[  4.0   5.0 -12.1   3.2  -9.8 -18.0  -5.0   1.1 -22.6 -11.8 -10.3  -6.4
  -8.2  -1.7   9.1   0.4  20.4  -5.6   4.1   1.2   6.4  -0.5   3.5  -8.8
  -4.9 -17.4  17.6   5.3   2.3  -0.8   0.6   5.6   2.7  -3.6  13.0   5.5
   3.5  -1.0   7.4   9.5  -0.4   0.8   1.4  -1.8] => Z668
[  2.3   3.9 -21.7   5.7  -9.7   7.4   7.9  -3.5 -46.4  -5.5  41.0  16.6
  -0.8  -4.0  10.4   8.0  -1.9   4.8   5.4  -5.4  -8.3   1.3   2.3  -8.2
   1.7 -16.4 -15.9  -2.7   7.6 -71.4  -8.1  -4.3  -2.2  13.2  -7.4  -4.9
 -17.9 -11.0   5.2   2.9   7.0  -7.5  27.0  -6.8] => Z704
[ 13.0  -6.5 -16.3  21.2  16.5   8.8 -12.5 -15.6  12.3   4.4   0.0  -7.4
  12.3   3.1   9.2   4.7 -26.8   9.1  -5.3 -12.2   5.0   4.2  -5.2 -10.8
   0.2 -22.5   8.6   0.2  -2.3  14.2 -13.3   6.9  17.0   2.0  -9.2   9.2
 -24.9  14.6  -7.4  -2.1 -14.8   0.6  -6.9 -24.4] => Z668
[  2.8  -3.1  -6.0  11.4  -1.6 -60.8   0.8  -6.6 -17.5  -0.8   8.9   3.4
   9.9  -6.8  -8.3  12.3  -1.3   8.7  -4.2  -1.6   4.6  -0.7   4.7  -8.4
  -7.3  15.6 -12.0  -3.3   3.1   4.7  -1.9  -4.6 -11.6  -6.4  -5.1  -2.5
  -4.8  -1.4  -3.9   3.0  14.5  -6.5  -1.1 -22.9] => Z755
[  7.1  -4.9 -11.7  17.1   7.5   4.5  -0.4 -15.6 -10.3  -1.5  -8.0   6.2
 -19.8  11.9  -2.6  12.2   2.2   8.4  -0.6 -13.6  -3.0   3.2   0.1 -26.2
   0.7  31.9  -3.1 -10.4   2.1 -21.5 -18.3  14.5  -4.2 -17.5  -3.6   1.9
 -13.4  -2.5  -5.3   8.3   0.0  -1.5 -10.2  -6.0] => Z794
[  0.3  10.4 -18.0   1.1   4.0   0.8 -11.3   2.7 -34.1   9.4 -31.7 -16.7
   8.6 -18.4   1.8   4.5  18.3   0.0   1.0 -25.3  -2.2  -2.6  -9.4 -23.0
  -5.3 -22.7 -12.3   1.8  10.5  -6.1  16.9  11.1  -7.2  -3.2  -0.4   5.4
 -58.3  -5.7   2.7   3.5  -1.1  -0.6  23.5 -34.3] => Z668
[  6.0  -4.8 -14.8   1.6  14.8  15.3  -1.5 -10.4  -8.0  -0.6  -4.6   2.3
  -0.5   1.0  12.3   8.3  -8.7  -2.4   7.8 -16.4  -5.5  13.2  -9.0 -27.7
   9.5  -4.0  -6.2  -0.3   2.5 -59.1 -38.5   2.7   9.2   9.4   3.4  -1.6
 -20.2 -13.2   4.4   1.9  -5.1   5.6 -12.4  -1.3] => Z704
[ -7.8   5.9 -12.9 -10.2  20.2  17.0  -3.8   6.0  -6.8  13.3 -23.1 -20.0
   0.2 -13.2   2.4  -3.7  19.1   0.0   1.2  -8.2 -14.4  16.4  -2.6 -24.3
  -5.0 -21.9   6.0   4.3   0.2 -16.6  16.7  -6.3 -17.3   3.5   1.4  12.6
 -45.7   9.1   2.9  -6.7  -1.3  -0.9  15.8 -23.8] => Z668
[  4.4  -2.1  -6.5  -6.4  -6.6  18.9  -0.6   2.4 -59.4  -1.8 -22.2  11.1
   2.8   2.4   7.7  -2.9 -16.5  -5.8   4.1  -0.9  12.9 -10.2  -5.1   0.7
  16.0 -14.7   7.3  -2.3 -11.0 -31.1  16.6  -7.7   2.8  -1.2 -14.6  -1.4
 -31.7   3.0  -5.1   2.2   0.6   1.0 -11.9  -5.7] => Z794
[ 25.6   2.8 -21.2  26.7   5.7   6.7  -9.9 -14.3 -22.4  19.1   4.7  16.2
   6.0  10.9  12.9   7.8 -11.2  13.4  11.3   0.0   7.4   2.9  -6.7 -16.8
  -1.3  -1.1  -3.7 -12.0   2.3 -49.1 -10.4  -5.1  -0.9  -8.5   0.3   1.1
  13.6   3.8  -2.1   4.1   9.8 -16.0 -18.0 -11.4] => Z704
[ 12.1   4.3  -1.1  -0.8   1.8   7.1   8.5   0.1 -52.9  12.0 -19.8   4.8
   6.6 -12.2   5.8  14.2 -17.0   1.9  11.2   1.5   3.7  -0.7   3.1 -13.5
  10.8   6.6   0.6  -8.9   3.9 -29.9   8.0 -10.3   8.1  -0.4 -11.5  -4.5
 -24.6   1.7  -1.9   4.9  -4.8  -6.5   1.2 -19.7] => Z755
[  5.7 -11.8  -6.7  11.6  17.1  22.6   5.4 -10.4 -22.7  11.4 -23.2  10.4
  -8.2   6.4  12.3   3.4 -16.6  -1.9  10.1   1.6  -2.5  12.6  -4.8 -31.3
   7.6   6.6 -10.0  -8.8  -1.2 -58.9  -2.8  -8.0  -7.1  -2.8  -4.4   3.6
 -14.2 -15.3  -2.7  10.9  12.3 -30.2  -3.2  -7.0] => Z704
[ 12.8   3.8  -9.8   7.6   1.6 -12.2   7.8  -3.4 -31.2  19.5  12.3  17.4
   6.0 -11.9   9.1   2.8  -2.1  21.6   6.2   6.1  -3.3  -6.9   1.1 -13.8
 -11.5 -16.3   5.8 -15.4   4.6 -39.2   6.4 -11.7 -10.7 -10.2  -0.6   2.9
   2.1   2.6   0.4  -4.9   7.3  -8.6  -8.2  -5.0] => Z755
[  3.0   5.6   2.7  -4.9  15.7   4.0  -2.0  -1.5 -17.6   1.6 -35.8  20.6
 -11.9   0.7   9.2  -9.7  11.2 -12.3  10.0   2.5   6.7   7.3  12.0 -14.9
   2.0  -2.6  -3.0 -17.2  -0.9 -22.5   3.5   2.4  -8.5  12.4  -5.4   9.7
   0.3  -2.6   6.0   0.6   0.6  -0.6  -3.4  -8.6] => Z704
[ -3.0   4.5   0.4  -7.7   1.2  -2.6   7.0   8.2  -5.8  -1.7 -15.5   3.1
  -1.5   4.2  11.7  17.7   6.0  -7.3   3.0   6.0 -11.1  -2.2   4.5 -86.1
   0.7 -24.1   9.4   7.4  -0.1 -16.5  -2.2  -5.5  -5.2   6.5 -14.2  -4.4
  -7.2   0.1   7.8  -1.6   4.5  -0.1  -9.2   2.8] => Z704
[  1.0   6.1  -3.0   4.5  11.0   1.3   9.9  -9.8 -29.4   3.0  -7.0   0.0
   9.9  -9.8  -1.3  -1.5   1.3   1.1  -0.3   4.4 -14.4  -9.2   1.5 -14.5
  -2.0  14.7   1.0  -4.7   3.7   1.2  13.8   0.8  -3.1   1.9 -18.8  -3.8
  -8.0  -2.5 -12.3   3.7   8.0  -5.9  -3.4 -12.4] => Z727
[ -3.1   5.0  -0.9   8.6  -0.7   8.6  -7.5   1.9   0.9   1.0  -7.0  -1.5
  -0.4  -2.5  11.1   2.3  16.4   1.1   1.9   0.7   7.9 -10.7  -6.7   0.2
  -8.4 -22.1 -11.0  -6.5  -1.1 -13.4   2.4   2.2  -1.7  -8.0  -5.5   2.5
 -25.8  11.0 -12.7  -5.6   9.4   2.6   4.8 -10.1] => Z668
[-10.3  11.8 -16.8   1.2   5.3  18.7   3.8  -3.6 -39.2   3.4  -7.5  -7.8
  16.4 -20.0  13.9  -5.1   2.9   0.2  -0.6  -6.2  13.2  -5.0 -12.8 -21.1
  -7.3 -29.6   6.2  -8.3   5.1 -23.1  22.2  -1.5  -3.2  -3.8 -12.2   2.3
 -40.9  -5.0   1.2  -2.9  -6.8   0.2   0.1  -7.2] => Z668
[ 26.0  -8.8   5.3   2.9   2.4   2.4   3.2 -10.4  -7.4  -5.5  -1.4   5.0
  -6.8   4.0  11.1   2.9 -19.9  -4.3  -1.5  -3.5   3.3  -8.1   4.7  16.1
   1.9   2.8   2.4  17.7   2.7 -13.4 -19.1   5.3   7.9   5.1  -3.3  -4.0
  -8.7  -0.5  -0.1   0.1  -7.9   3.0   9.4   6.0] => Z668
[  8.4  10.9 -14.0  -5.2   0.1   5.2  -3.1   7.7 -10.7   8.1  11.0 -16.2
  -6.8  -7.3  15.0  -9.4  -9.1  -3.3   5.8   1.4  -3.1   6.8  -8.0 -14.8
   6.8 -32.3  12.7  -6.6   4.5 -12.1  -6.5 -12.5   2.2  -7.7   1.4   1.0
  -3.9   0.5   8.5   3.8   1.6  -9.2  -7.5  -5.2] => Z755
[ -6.9   1.7  -0.9  -1.6  -2.6  -1.4 -10.3  -6.5   3.6  -0.4  -2.8 -11.1
   9.2   4.0  -6.6  15.5  -0.5   6.3  -3.1  -0.6  -5.2  -4.4  -3.7   4.9
   5.4   2.6  -1.7  -3.0  -6.8  15.9 -11.8  -3.6   1.5   4.5  -5.9  -7.2
  20.1  -9.0   5.6  -2.7  -0.1  -3.1 -23.8  -4.9] => Z704
[  6.5 -10.7  31.1   3.2  -9.3  13.0  13.8 -13.1 -17.8  -5.3 -19.5  17.8
  -4.5   2.9   9.0  17.4  -3.4  10.7  -0.6 -18.2 -28.3   1.7  -6.6  18.1
   6.1  33.9 -18.6  -3.1   4.6 -29.1 -28.9   0.4 -10.3  13.1   8.0 -11.2
 -12.4  -2.6  -6.2   9.0   3.6  -0.6  21.8 -21.7] => Z704
[  2.0   5.8  12.9 -10.0  -4.2  -0.2   6.4   9.5 -20.2   0.2 -13.5   2.7
   5.0  -6.3  18.4  -1.6  10.1  -7.0   5.7   7.3  -8.7  -3.3   6.9  13.6
  -7.6 -12.6  10.5  -1.3   7.7 -24.0   7.5  -2.4 -12.9   7.3  -6.8 -10.1
 -10.9   6.5   8.5  -6.2   0.7  -1.7  35.7 -17.7] => Z704
[ -6.9   3.4  -1.0 -24.4  11.5  23.1  -2.3  19.2 -14.1  -5.0 -30.5  -5.3
   4.0  -3.7  -5.8 -24.3 -14.4 -10.8  -6.9  -6.2  12.3   5.9   3.8 -13.9
  20.3  14.1   4.9 -10.6   1.5  12.1  15.7  -9.7  12.2  -3.5 -12.3   3.3
   4.4   4.7  -0.1   3.7  10.5  -0.7 -21.8   6.6] => Z668
[-11.6  -0.5   6.5  -6.7   5.2  18.1  -1.2  -3.4 -16.1   2.5 -17.5  -7.6
   5.1 -16.3 -10.8   0.6  15.5  -6.2   8.0   3.0  -2.6  -2.5  -1.0  -7.3
  11.6   3.2 -16.7 -16.9   4.9 -13.3   9.6  -0.8 -19.8  -1.8  -6.5 -17.3
  -3.4  -4.0   1.1  -0.2   6.5   2.1  15.8  -5.1] => Z884
[  0.7   8.1  -5.4   0.5   2.8  15.2   5.3  -3.5 -42.6   4.7  -4.9  13.8
  -5.4 -14.0  35.1  -5.1  -2.3  -4.4   5.5  -2.4  -2.0  -4.5   3.6 -20.4
   2.2  -9.5   2.5   0.4  25.2 -55.3   1.5 -22.3 -17.1   4.7 -10.1   3.6
  -9.3   3.0   3.0   6.4  -5.1  -3.9  -1.9  -9.4] => Z704
[ -0.2   4.0  -4.7 -14.4   4.6  20.0 -12.5   9.7   3.5  30.8 -35.5 -15.4
   4.4  -4.9  10.1  -0.5   1.9   2.1   2.6   3.9  -0.4  -0.5 -14.3 -10.6
   4.2 -39.2   7.7  -1.3  -3.4   8.4  30.0  -1.1  -0.8  -8.3   3.6   7.4
 -27.5  -0.6   4.1   3.0  -4.8   1.8   4.9 -21.6] => Z704
[ -5.8 -14.7  17.9  -2.3  -8.8  -7.6   8.7   7.2  15.7   4.1  -6.9   0.9
   0.3  -0.7 -23.7   2.2  27.8   0.1  11.9   6.7  -8.4  -3.1   1.4   9.6
  -3.5   7.3  -6.1   7.0   2.2  14.9   1.3   7.1 -17.3   9.1  -1.2  -7.2
   7.9  -5.2   8.1  -7.0  -2.4   7.1  -0.8 -14.7] => Z704
[ -1.7  12.7 -26.6  11.6   0.4  10.7 -14.9  -5.3 -31.6   1.0  23.7   0.5
   0.0 -12.3   9.0   8.8 -15.7   2.9   3.4  -9.1   2.5   1.1  -0.3 -14.9
  -5.1 -13.7   1.1   1.6   4.0 -28.0  -4.5  -0.6   2.2 -11.5  10.3   1.7
  -9.8  -4.1  -2.6   0.5   0.9 -11.1  -3.4   9.2] => Z668
[  9.0   2.3  -1.1  12.7  -6.6   5.4 -14.4  -3.3 -16.7  -3.0  17.4  -0.7
   4.4  -1.1  -6.2  -0.7  -2.1   2.4   2.6  -3.1  -3.4   0.3   3.8  -1.9
 -14.1 -10.3  18.1  11.3   1.4   4.3  -2.4  -6.6   8.8  -5.4  11.3  -1.7
   5.7  -0.1   6.9  -3.1   3.3  -1.9   0.6  -1.0] => Z668
[ -1.8  -3.1  -1.7  12.2  16.0   6.0   2.9  -8.5  -1.4  10.8 -12.2  15.2
   3.8  -4.5 -15.1   4.2   3.0   7.8   1.4  -6.2  -5.2  -0.9  -3.7  -4.2
  -7.0  31.9 -12.9   4.4  -1.6  -2.5   3.2   1.1 -19.4   7.4  -0.6  -4.2
 -12.2   2.6  -6.6   0.1   3.7  -2.7  22.4 -21.0] => Z704
[ 10.8  10.4 -34.7  29.9  39.9  29.3   4.2 -19.7 -57.5  20.6 -17.7  14.8
  -4.7 -26.9  44.8  15.9  23.9  -1.6  12.2  -8.6   5.5   9.2  -6.9 -50.2
 -34.4 -13.7 -33.5 -29.6   5.0 -86.1  -4.1  -2.2 -27.9  -6.5 -10.1  22.2
 -64.0  -3.3  -1.0  -2.8   4.6  -2.9  26.6 -37.5] => Z668
[ 10.0  -2.7   1.8   9.1   1.6  -4.9 -12.6  -8.9  17.7 -15.9 -15.2   2.6
  -3.9   0.2 -10.6   1.9  29.3  -3.0   0.8   5.0   7.9  -0.3  12.2  -6.3
 -13.3   4.0  -9.8  -6.5 -12.2   6.8 -15.3  -5.2 -20.1  -1.0  -1.8  -3.4
  33.2   7.6  -2.8   6.8   5.6  -5.2 -17.0 -13.8] => Z704
[  7.9  -0.9  -7.4 -13.7 -10.1   7.4  -1.0   4.8 -12.6  -5.3  -8.6   3.9
  -6.4   0.0  16.5  -3.0 -17.8   0.3   3.7   1.8  -1.3  -4.7   7.7 -11.4
  11.9  -4.6  10.3  -1.3  -5.1 -28.0   6.8 -13.3  18.6  -2.9  -2.5   2.7
  -6.5   2.0  -1.7   0.3   2.0  -1.3 -15.8  22.1] => Z794
[  1.2   0.6  -3.6  -7.8  16.5  22.6  -2.3  -8.8 -28.4   8.7 -28.4  -4.9
  10.2  -7.5  40.3 -18.0 -13.4 -29.7  -2.8  -0.4   4.9   8.7   0.1 -35.6
   4.4 -20.7   8.5 -19.4   4.1 -41.4   3.5 -13.3 -10.3  -3.6  -9.0  -2.1
  -7.9  -4.3 -40.5  -1.4   0.3  -2.1 -12.8  -8.4] => Z704
[  6.3   8.6  -8.7   6.2  14.2  -9.0   4.9  -4.5 -30.5   9.8   4.6  12.1
  -0.8  -0.8  20.9  -1.3  -2.3  -5.3  10.4   5.0  -1.1   8.0  15.4 -28.9
 -13.5 -12.0   4.9  -8.9   9.3 -52.7   3.1 -11.5 -13.8  -4.6  -3.9   2.9
   6.5  -0.8   9.2  -6.3  -6.1  -3.3   5.2  -5.7] => Z668
[  3.9  12.7 -15.4   8.0  11.9   1.0  -2.6  -8.9 -16.0   2.9  -0.3  -0.6
   2.5   3.5   9.4   9.6  -2.6  -5.6   7.4  -3.2   1.3   7.3  -1.5 -32.9
   6.3   9.3  -5.8 -12.2  -2.7 -40.0  -8.7  -6.5   3.7  -2.7 -15.6   4.8
  10.9   0.5   1.8   5.3   2.1  -7.4 -26.6  -9.8] => Z704
[  2.7   5.3   6.1 -14.9 -10.8  14.1   9.4  12.4 -44.9   0.6 -30.4  -2.6
 -14.5  -9.6  16.3 -16.7  -4.7  -6.8   9.4  12.9  13.0  -6.0   2.2  -3.1
   1.3 -16.2  11.3  -2.2  -3.6 -17.9  24.2  -2.4   2.8   9.5  -9.9   7.8
 -42.3   5.0  -3.4   0.1  -4.4   5.8  -1.9   7.4] => Z794
[ -3.1  -4.7   0.4   8.1  -2.5  22.4  11.3  -5.9 -12.1  -5.6   8.6   6.6
  -1.6   7.1  11.4   2.7  -5.5  -4.8   3.8  -2.7  -1.7   5.9   4.2 -14.1
   6.0 -19.9  -5.1   8.7  -3.0 -50.5   0.4  -8.2   3.4  -5.8  16.5   7.2
  -5.2  -0.9  -3.7  11.2   5.8  -2.8  -2.5   8.1] => Z794
[ -2.8 -10.5   5.7 -11.7   0.3  19.0   7.7  -4.2 -21.2 -17.7 -26.0  -0.3
  -7.6  -7.5  21.9  -3.5   9.5 -10.6   8.3   6.2  -3.6   7.1   6.2 -11.0
   4.1 -10.4  -8.2 -17.2  -6.8 -52.5   2.0  -6.1 -13.9   0.8  -5.0  -7.1
  -4.9   5.1   2.1  -2.3   1.9   2.5   9.8  -2.7] => Z704

[ 20.2   0.0  -2.6  -6.5   2.9 -38.1  -1.6  -1.7  16.2   0.7   0.4  13.4
  -5.6   5.8  -9.4 -12.6   4.2  -9.2  -7.8   0.8   0.8  11.6  -0.6  22.6
  -1.8  10.1  10.9   8.9 -11.4  -0.6   6.6  -1.3  -4.3  11.7  -2.3  -8.3
   2.4 -15.4 -10.0 -11.7   7.4  -0.1   3.2   3.4] => [80]
[ -6.0  -3.6  -8.2  -2.7   3.7 -18.7  -1.0   0.8   4.1   7.4  -6.8   2.5
   8.0   1.6  -3.5 -19.0   5.0 -17.2   8.6   3.1  -2.4  10.0 -19.2  19.6
   0.9  10.8  -2.6  -5.7   2.7  18.8  -4.9   2.3 -10.7   2.1  -9.9   2.2
   4.6 -11.4  -8.6  24.4   6.2  -9.5   4.7  -1.8] => [83]
[ 12.8   0.6   6.7  -4.5   0.5  -1.6  -1.3   2.8  -1.5  -5.6   5.6  10.2
  17.9   3.4  -3.4 -15.7   3.6  -4.2 -15.1   4.7   5.3  -3.8   6.3  19.8
  -1.8  -2.5   1.8 -10.0   0.3 -11.9  -2.3  -0.3   0.8   5.4  -1.9  -0.3
   6.1 -10.8   3.5 -21.2  17.7  -3.1   6.5   8.9] => [78]
[15.4  8.4  0.6 -5.5  6.2  0.9 -1.4  7.6 -3.6 -0.6 -7.5 21.5 -3.2  9.4
  0.0  5.6 -1.7 -1.4  4.0 -0.5  4.1  8.3  1.4 -6.5  9.6  2.1  1.1 -3.2
 -1.3 -3.2 -1.2  1.6 -4.0 -1.4 -3.0 -5.6  0.6  0.8 -4.5  6.3 10.0 -0.8
 -6.7  3.7] => [83]
[  0.6   0.9  -0.4  -5.8   3.7 -13.9   4.3  -1.8  16.7   7.7  -3.0  20.2
   5.9   2.4  -2.0   9.8   1.5  -5.6  24.3   2.0  12.5  -2.6  -7.8   6.3
   2.4   7.1   2.6  -2.9  -0.3 -11.0  -6.4   1.5  -0.4   4.7  -6.5   0.7
   5.5 -17.3   5.2   8.6  -1.3   1.3   1.0   2.4] => [83]
[ 47.5  10.9  -6.9  -9.6   5.6 -20.0 -10.4   9.0  -1.5   6.2 -13.9  17.6
  -9.9  -1.4 -26.0   2.4   0.1  -8.8  47.5   3.4  -1.8  22.4  -7.1  12.4
  -0.8   8.9  -2.2 -10.3   0.9  12.8  -9.3  -2.9  -1.0   4.4 -24.9  -8.4
  -0.2   0.6 -12.8  -1.1   2.1  -7.1  -8.3   7.3] => [83]
[  6.2   3.5  -1.5   0.4   1.7 -13.1  -1.9   5.2  10.3  -9.6   1.1  -3.9
   7.0   3.4  -0.9  -5.5   1.7  -1.4   0.2   2.4  10.2   4.3   3.0   9.3
   2.0   1.8   6.1   5.8  -1.9  -7.0  -2.6   0.4  -1.2  -3.2   3.7  -1.7
   4.0  -8.2  -3.0 -12.2   8.8   1.4   5.1   2.4] => [80]
[ 36.1   8.3 -12.3  -7.3   6.8 -16.5   0.6  14.8  -3.5  11.4  -9.5   8.4
 -47.5  11.3 -13.2  -9.2   0.6   6.1  -2.1  -6.4 -11.1  36.1 -17.2   4.7
   3.0  13.0   9.7   6.7   1.2  34.6   0.6   3.4  -2.8 -10.1   1.9  -9.2
  -2.4  19.3 -10.0  37.9  -7.4   2.6  -4.6   3.2] => [83]
[ 17.0  10.2  10.1 -10.9   2.9   6.4  -0.2   5.2  -0.7  -7.3   2.8   5.2
  10.2   5.2  -4.9  -1.6   0.6   0.5   2.7   1.6   8.4   7.2   6.9  -3.6
   1.7  -4.8   5.2  -6.7  -5.0 -10.3   3.8   0.6  11.1   5.2   4.4  -3.2
  -2.2  -1.3   4.2  -9.6   7.1   2.2  -0.3  19.0] => [83]
[ 13.3  -1.5 -10.6  -0.9  -1.6   2.8  -5.9   5.7  -9.6   2.8   0.0 -10.9
   3.2  -3.3  -3.5 -10.6   0.5  -1.6  -6.6  -1.6  -1.9   9.8   6.4  -4.5
  -0.7  -2.4   0.4  -2.0   1.0  10.8   4.0  -2.8  -2.0  -2.0  -2.1   3.6
   1.9  12.8  -7.6  -5.0   0.5  -4.1  -0.8   0.2] => [83]
[-10.7   1.0  -4.8  -6.2   2.9  10.6  -0.7  -0.2   9.7  -1.4  -4.4   1.4
  32.1   4.1  -2.4  -7.9  -2.0   0.2  16.0  -2.8   8.9  15.7   6.8   0.4
  -2.4  -5.0  14.0  -9.2  -0.4   3.3  -3.0  -0.3  -1.6   0.6   6.1   2.8
   9.1   5.6  -2.2  -3.5  14.2  -1.0  -2.2   3.0] => [78]
[ 47.5   9.1   6.2  -7.1   4.4 -14.2  -8.6   8.7  -5.3   1.6  -4.3  13.3
  -6.0   2.9 -12.6  -4.0  -0.6 -10.2 -14.4   6.4   2.4  10.5   2.2  17.1
  -2.5   6.7   3.1  -7.7  -2.9  -2.9  -2.8   0.0  -1.8   1.5 -12.4 -11.2
  -4.0  -4.7  -9.0 -19.0  12.2  -3.6  -5.3  10.5] => [83]
